[  6   5  -3  25 -22   4  -5   3   4  13 -10  -1 -15   1   2  -2 -13  -2
   3   1  -9  -8  -5  -1   9 -26   9  -5   7  10 -30   1  -6  -5   2   4
  -4   2  -7 -17   8  10   6  10   4   3   2  70  -6] | 0
[  9  -6   8 -15 -10  -7 -23  -1 -12 -15 -15   2   2   3  -4 -13  -2   0
  14  -4   4  16  -6  -1  10 -18  -7  -1  -8 -34   5   3   8   8  18  30
  -1 -16 -30  -4 -12  -1  -6  -9   1   0  -2 -36 -13] | 1
[-18  -2  -7  -2 -25  -3 -15  -1  10   2  -7   5  -9  -4   0   5 -25  -5
   2  -4   7  -3  -3   6   7 -19   3  -2  -6 -11 -29   1  -7  13  -1   2
  -2   8 -16   3  -2   9   5  -2   8  10  -7  65   0] | 0
[ -4   2   3 -18  -6  -8   0   2  11  -3  -7   4  -7  -2 -17  -2  -9   9
  21   1   1  -1  -9   0  10  -4   7 -14  10  -4  -7  -1   3   6 -10  -1
  -2  31 -36  -4  -9   0   2  -9   0   2   1  21   3] | 1
[  1  -7   7 -24 -25  -2  -2   8   2 -15  -5  10  -4   0  -2  -5   0   4
  19   1   2   2  -4   4  14   9   6   8  -2 -21   7 -10  18  -5  -4  12
   6  12 -38  -1   1  15  -9   4   7  -5  -8  62   0] | 1
[  3   1   4 -13 -20  -4  -6  -1   4  -3  -4   6   5   1  -2  -2   4  -4
   0   7 -11   1   3   7   0  -2   4   9  -3 -15  20   1  15 -15   3  11
   8  -4 -22   1   6   9   0   4   6   8   2  14  -9] | 1
[  2  -8   7  40  -3  -2  -5   2  21  -3 -17   9 -18   6   5   5 -15  -5
  -7  15   2  -6  -8   0  -8 -40   3   0  11 -13 -73   1  -5 -14 -22  25
  -6  21  17   7   1   9  13 -11   9  29  -7  71  16] | 0
[ -5  -1  -1 -48 -11   0  -2   5  -7  -4  -7   2   3  -9  -2 -11   2  -5
   9  -3   5  -4  -5  -1  17  -5   0  -2  -2 -14  48  -2  13   5   4  -4
   4   2 -36  -3  -2   0 -10  -9  -9  13  -7 -12   9] | 1
[  5   4  -9  35 -26  -9 -12   5   8 -10  -8  11 -24   7   0  -3  -9   0
  -9  -3  -3  -3  -2   2   8 -42  -6   6   0  -2 -29  -4  -9   0  13  30
 -20 -14  11   1   4   5   8   2  37   2  -4  49 -16] | 0
[  4   1 -13 -35   0   1 -10   1 -27 -13   3   3   8   1   7 -10  26   6
   6 -18  -2  10 -10   9  25  -7  -9  16 -23 -29  90   1   9  20  41  14
   9 -40 -22 -11  -6  -7 -15   9 -14 -22  -6 -90  28] | 1
[  6  -7  -6  10 -23   6 -25  -1  -5 -14   5   1 -13   1  -2   3  -6   0
  -6 -13 -16  14  -4 -11   9 -36 -14   7 -22  -2 -19   3 -15   3  22  25
  -4 -13 -13   3   8  -4   4  12   2  -9  -1  90 -15] | 0
